Below is a small trained network, with its code and all its weights. Each question gives an input and a class and asks what happens when units are switched off, that is, made to give their printed mean instead of their output.

import numpy as np


def w(rows, s, z=0):
    codes = np.array(rows[::2]) - 128.0
    scale = np.full(codes.shape[1], s)
    scale[-1] = z or s
    return codes * scale


def f(y):
    return np.maximum(y, 0)


def log_softmax(a):
    a = a - a.max(-1, keepdims=True)
    return a - np.log(np.exp(a).sum(-1, keepdims=True))


def net(x, mask):
    res = np.array(x, float).reshape(1, 4) / 4 @ E
    y = f(res @ A[0][:, :-1].T + A[0][:, -1])
    res = res + np.where(mask, y, B[0][:, -1]) @ B[0][:, :-1]
    return log_softmax(res[-1] @ U[:, :-1].T + U[:, -1])


A, B = {}, {}
E = w([
[166,74,205,207,233,72],'x0',
[127,235,91,121,251,195],'x1',
[49,114,234,177,76,198],'x2',
[76,135,98,205,104,101],'x3',
],0.012)
A[0] = w([
[160,198,150,89,78,150,127],'n1',
[176,58,156,131,69,114,201],'n2',
[147,156,139,196,134,69,73],'n3',
[116,210,130,158,226,220,92],'n4',
[5,126,233,151,143,198,37],'n5',
[61,85,180,139,144,205,79],'n6',
[187,95,228,193,221,92,6],'n7',
[157,168,124,127,61,204,91],'n8',
[157,127,38,134,175,32,210],'n9',
],0.011,0.0018)
B[0] = w([
[53,159,146,208,85,42,176],'n1',
[182,23,149,225,85,177,223],'n2',
[122,169,200,108,145,101,176],'n3',
[168,18,124,247,128,184,231],'n4',
[135,113,219,14,171,140,253],'n5',
[139,123,100,53,182,147,207],'n6',
[28,214,1,130,27,52,251],'n7',
[18,160,103,123,87,72,189],'n8',
[211,117,199,24,147,155,233],'n9',
],0.0089,0.015)
U = w([
[119,56,146,248,165,154,253],'0',
[113,153,162,32,207,135,79],'1',
[38,236,73,152,117,115,46],'2',
],0.013,0.0018)

Each question gives the input, the list of numbers given to net, and the class t.
The units are the neurons (one row each of A and B). Each row of codes is followed by its name. A weight is (code - 128) times the scale printed after its matrix; where a second scale follows, it is the last column's (A, B and U).
mask holds one flag per neuron, in row order. A switched-off neuron (its flag False) gives its mean, the last column of its row in B, instead of its output. The means were averaged over made-up inputs and are rounded, as every weight is.
A unit's drop is (log p(t) with every unit on - log p(t) with that unit switched off) / (log p(t) with every unit on - log p(t) with every unit switched off).
The circuit of an input: a set's keep is (log p(t) with only the set's units on - log p(t) with every unit switched off) / (log p(t) with every unit on - log p(t) with every unit switched off). Starting from all 9 units, units are removed one at a time, each time the one whose removal leaves the highest keep (on an exact tie, the one counted first), for as long as the keep stays at least 0.8.
circuit, biggest first: the units of the circuit, biggest drop first
top k neurons: the k neurons with the biggest drops, biggest first
drop of u: that unit's drop, to one decimal
input [3,3,3,-4], class 0: top 3 neurons : [n4; n9; n8]
input [-3,5,0,-8], class 0: top neuron : [n4]
input [4,-3,-1,-5], class 2: top 2 neurons : [n7; n4]
input [3,2,-1,3], class 2: top 2 neurons : [n2; n5]
input [-4,2,2,-5], class 2: top 2 neurons : [n2; n9]
input [-3,-1,-1,-4], class 2: top 3 neurons : [n4; n5; n9]
input [-7,5,3,-7], class 2: top 3 neurons : [n8; n2; n1]
input [2,-2,-5,8], class 1: top 2 neurons : [n9; n4]
input [-6,8,-4,-5], class 0: top 2 neurons : [n4; n7]
input [6,4,1,0], class 2: top 2 neurons : [n7; n2]
input [-2,2,4,5], class 1: top 3 neurons : [n7; n5; n2]
input [3,8,-8,6], class 0: drop of n6 : 0.2
input [3,-1,-4,8], class 1: drop of n9 : 0.7
input [4,-3,1,5], class 2: drop of n4 : 0.7
input [8,6,7,-2], class 2: circuit, biggest first : [n7]
